Below is a small trained network, with its code and all its weights. Each question gives an input and a class and asks what happens when units are switched off, that is, made to give their printed mean instead of their output.

import numpy as np


def w(rows, s, z=0):
    codes = np.array(rows[::2]) - 128.0
    scale = np.full(codes.shape[1], s)
    scale[-1] = z or s
    return codes * scale


def f(y):
    return np.maximum(y, 0)


def log_softmax(a):
    a = a - a.max(-1, keepdims=True)
    return a - np.log(np.exp(a).sum(-1, keepdims=True))


def net(x, mask):
    res = np.array(x, float).reshape(1, 8) / 4 @ E
    y = f(res @ A[0][:, :-1].T + A[0][:, -1])
    res = res + np.where(mask, y, B[0][:, -1]) @ B[0][:, :-1]
    return log_softmax(res[-1] @ U[:, :-1].T + U[:, -1])


A, B = {}, {}
E = w([
[208,136,138,28,108,125,120,142,217,160,126],'x0',
[74,118,62,133,93,162,88,153,29,22,170],'x1',
[61,110,172,151,148,148,138,61,168,168,95],'x2',
[96,199,74,60,117,184,150,185,132,162,208],'x3',
[181,137,141,150,105,48,248,254,91,123,123],'x4',
[111,208,127,90,63,114,230,77,136,162,24],'x5',
[53,190,232,104,27,66,169,123,61,67,169],'x6',
[34,186,94,57,154,209,145,139,157,222,172],'x7',
],0.006)
A[0] = w([
[197,106,128,110,112,90,100,188,140,69,155,168],'N1',
[164,116,116,132,117,136,82,155,79,99,163,187],'N2',
[79,186,130,59,103,171,150,85,174,199,113,210],'N3',
[156,96,130,119,184,134,128,125,253,223,104,254],'N4',
[168,114,143,142,98,35,159,150,105,79,107,223],'N5',
[186,24,87,190,230,149,60,131,165,127,124,202],'N6',
[128,122,152,102,97,136,76,47,188,169,93,167],'N7',
[154,138,128,98,91,92,104,167,89,75,210,160],'N8',
[151,159,107,58,124,103,128,182,118,134,190,191],'N9',
[81,112,51,133,152,208,71,105,61,105,135,141],'N10',
[161,107,158,195,77,19,159,102,87,100,56,185],'N11',
[142,205,99,91,96,115,208,160,162,192,114,150],'N12',
[71,151,162,143,95,134,145,133,53,91,181,186],'N13',
[73,146,149,80,105,145,87,65,172,140,112,156],'N14',
[146,200,92,74,142,136,217,129,147,195,104,142],'N15',
[143,42,94,146,185,163,57,88,152,165,95,205],'N16',
[107,134,77,120,135,179,62,131,86,78,153,184],'N17',
[14,122,158,150,124,173,132,124,71,95,162,151],'N18',
[119,181,116,107,115,144,222,180,105,148,146,231],'N19',
[148,139,162,171,79,42,173,123,74,66,89,166],'N20',
],0.0069,0.0033)
B[0] = w([
[193,64,148,72,124,108,101,150,157,104,125,186],'N1',
[139,71,76,81,150,100,104,165,129,76,130,184],'N2',
[114,254,145,74,151,180,160,84,150,139,122,234],'N3',
[168,122,196,142,125,163,141,102,210,173,102,255],'N4',
[159,88,147,134,79,83,151,170,98,89,78,212],'N5',
[132,12,143,220,179,136,82,96,202,183,135,251],'N6',
[142,148,207,79,198,170,123,81,135,95,71,208],'N7',
[195,101,92,62,114,87,93,187,94,100,171,193],'N8',
[194,134,90,76,105,120,128,205,148,156,159,184],'N9',
[27,134,32,145,141,147,86,123,143,70,141,213],'N10',
[100,85,173,154,103,68,197,103,83,55,7,234],'N11',
[137,170,96,117,119,132,192,183,162,174,73,200],'N12',
[115,190,108,141,57,91,124,164,28,110,155,213],'N13',
[136,178,163,71,149,170,117,69,95,103,127,197],'N14',
[117,170,92,126,128,140,200,146,187,194,86,203],'N15',
[67,62,140,172,179,157,62,59,168,146,130,232],'N16',
[88,114,41,107,154,158,59,137,128,68,153,205],'N17',
[42,202,119,182,78,107,92,106,18,137,202,211],'N18',
[140,187,54,148,70,110,173,221,136,159,145,199],'N19',
[93,79,128,154,91,47,200,164,48,53,51,226],'N20',
],0.0064,0.0093)
U = w([
[149,219,78,92,116,152,243,179,202,249,94,58],'0',
[189,23,239,213,167,123,103,90,191,229,123,129],'1',
[252,72,95,18,108,77,73,209,126,96,208,254],'2',
[62,214,99,150,75,105,101,138,44,130,254,73],'3',
[143,200,232,14,183,198,115,13,157,133,92,72],'4',
[74,46,34,158,197,169,47,89,166,103,141,82],'5',
[129,71,162,155,84,25,214,138,59,38,5,189],'6',
],0.0058,0.00048)

Each question gives the input, the list of numbers given to net, and the class t.
The units are the neurons (one row each of A and B). Each row of codes is followed by its name. A weight is (code - 128) times the scale printed after its matrix; where a second scale follows, it is the last column's (A, B and U).
mask holds one flag per neuron, in row order. A switched-off neuron (its flag False) gives its mean, the last column of its row in B, instead of its output. The means were averaged over made-up inputs and are rounded, as every weight is.
A unit's drop is (log p(t) with every unit on - log p(t) with that unit switched off) / (log p(t) with every unit on - log p(t) with every unit switched off).
The circuit of an input: a set's keep is (log p(t) with only the set's units on - log p(t) with every unit switched off) / (log p(t) with every unit on - log p(t) with every unit switched off). Starting from the 12 units with the biggest drops (on a tie, the unit counted first), units are removed one at a time, each time the one whose removal leaves the highest keep (on an exact tie, the one counted first), for as long as the keep stays at least 0.8.
circuit, biggest first: the units of the circuit, biggest drop first
most important unit: the unit with the biggest drop
top k neurons: the k neurons with the biggest drops, biggest first
drop when u is switched off: that unit's drop, to one decimal
input [3,-2,1,2,-3,5,6,-1], class 0: top neuron	(N12)
input [0,-3,-6,-1,-8,5,-8,0], class 1: circuit, biggest first	(N6, N4)
input [-7,0,7,-1,4,0,-3,1], class 1: circuit, biggest first	(N20, N17, N13)
input [-8,1,4,6,-5,3,-2,-4], class 3: top 3 neurons	(N18, N6, N4)
input [2,-2,-2,8,3,-1,7,-2], class 2: circuit, biggest first	(N8, N9)
input [-7,3,0,6,-6,-6,3,-6], class 3: top 2 neurons	(N18, N13)
input [-6,0,-1,-4,8,-4,-8,7], class 1: circuit, biggest first	(N6, N17)
input [1,8,-2,5,-1,-5,3,-2], class 2: top 4 neurons	(N8, N2, N1, N9)
input [-3,-4,5,-7,-8,-4,-8,6], class 1: top 2 neurons	(N4, N6)
input [8,1,-1,-1,-1,-5,8,5], class 2: top 2 neurons	(N8, N9)
input [-4,6,3,-1,5,3,6,4], class 3: top 3 neurons	(N18, N13, N19)
input [-4,6,5,0,8,8,3,8], class 0: top 2 neurons	(N12, N15)
input [-8,1,5,-3,4,7,-6,5], class 0: drop when N11 is switched off	0.0
input [-6,-3,-7,7,1,3,-5,-5], class 2: most important unit	N3
input [4,3,1,-7,3,8,5,7], class 0: drop when N12 is switched off	0.2
input [3,7,-1,-2,6,-1,3,4], class 2: drop when N8 is switched off	0.2
